Here is a tiny trained network, its code and every weight. The questions are about switching its units off for an input and a class, where a switched-off unit gives its printed mean instead of its output.

import numpy as np


def w(rows, s, z=0):
    codes = np.array(rows[::2]) - 128.0
    scale = np.full(codes.shape[1], s)
    scale[-1] = z or s
    return codes * scale


def f(y):
    return np.maximum(y, 0)


def log_softmax(a):
    a = a - a.max(-1, keepdims=True)
    return a - np.log(np.exp(a).sum(-1, keepdims=True))


def net(x, mask):
    res = np.array(x, float).reshape(1, 2) / 4 @ E
    y = f(res @ A[0][:, :-1].T + A[0][:, -1])
    res = res + np.where(mask, y, B[0][:, -1]) @ B[0][:, :-1]
    return log_softmax(res[-1] @ U[:, :-1].T + U[:, -1])


A, B = {}, {}
E = w([
[123,63,254,54],'x0',
[207,192,136,59],'x1',
],0.0098)
A[0] = w([
[2,90,114,151,254],'N0',
[55,139,19,142,102],'N1',
[132,225,95,141,72],'N2',
[3,138,56,226,127],'N3',
[101,123,119,184,245],'N4',
[38,31,209,119,108],'N5',
],0.0087,0.0074)
B[0] = w([
[240,45,135,162,254],'N0',
[46,198,205,109,204],'N1',
[77,152,111,63,169],'N2',
[67,189,13,41,244],'N3',
[173,104,77,212,233],'N4',
[11,123,76,66,206],'N5',
],0.012,0.0097)
U = w([
[133,118,103,93,253],'0',
[26,148,133,73,7],'1',
[248,101,139,251,124],'2',
],0.014,0.0044)

Each question gives the input, the list of numbers given to net, and the class t.
The units are the neurons (one row each of A and B). Each row of codes is followed by its name. A weight is (code - 128) times the scale printed after its matrix; where a second scale follows, it is the last column's (A, B and U).
mask holds one flag per neuron, in row order. A switched-off neuron (its flag False) gives its mean, the last column of its row in B, instead of its output. The means were averaged over made-up inputs and are rounded, as every weight is.
A unit's drop is (log p(t) with every unit on - log p(t) with that unit switched off) / (log p(t) with every unit on - log p(t) with every unit switched off).
The circuit of an input: a set's keep is (log p(t) with only the set's units on - log p(t) with every unit switched off) / (log p(t) with every unit on - log p(t) with every unit switched off). Starting from all 6 units, units are removed one at a time, each time the one whose removal leaves the highest keep (on an exact tie, the one counted first), for as long as the keep stays at least 0.8.
units of the circuit, in order: the units of the circuit, biggest drop first
k most important neurons: the k neurons with the biggest drops, biggest first
drop of u: that unit's drop, to one decimal
input [-2,-3], class 2: 2 most important neurons : [N5, N0]
input [-3,-3], class 2: units of the circuit, in order : [N5]
input [-6,1], class 1: 3 most important neurons : [N1, N0, N2]
input [3,-7], class 0: units of the circuit, in order : [N5, N0, N1]
input [-8,-7], class 1: 3 most important neurons : [N3, N1, N2]
input [2,-3], class 2: units of the circuit, in order : [N3, N0]
input [1,2], class 2: 2 most important neurons : [N3, N5]
input [-8,7], class 1: 3 most important neurons : [N0, N2, N1]
input [-8,-3], class 1: 3 most important neurons : [N1, N3, N2]
input [-5,3], class 1: 2 most important neurons : [N0, N2]
input [-1,1], class 2: 2 most important neurons : [N3, N5]
input [2,3], class 2: 3 most important neurons : [N3, N5, N1]
input [5,-8], class 0: 4 most important neurons : [N5, N0, N1, N4]
input [-5,2], class 1: units of the circuit, in order : [N0]
input [-6,0], class 1: 4 most important neurons : [N1, N3, N2, N0]
input [-2,3], class 2: drop of N4 : -0.1
input [-8,-5], class 1: drop of N3 : 3.9
input [-1,2], class 2: drop of N5 : 0.3
input [-8,5], class 1: drop of N2 : 0.1
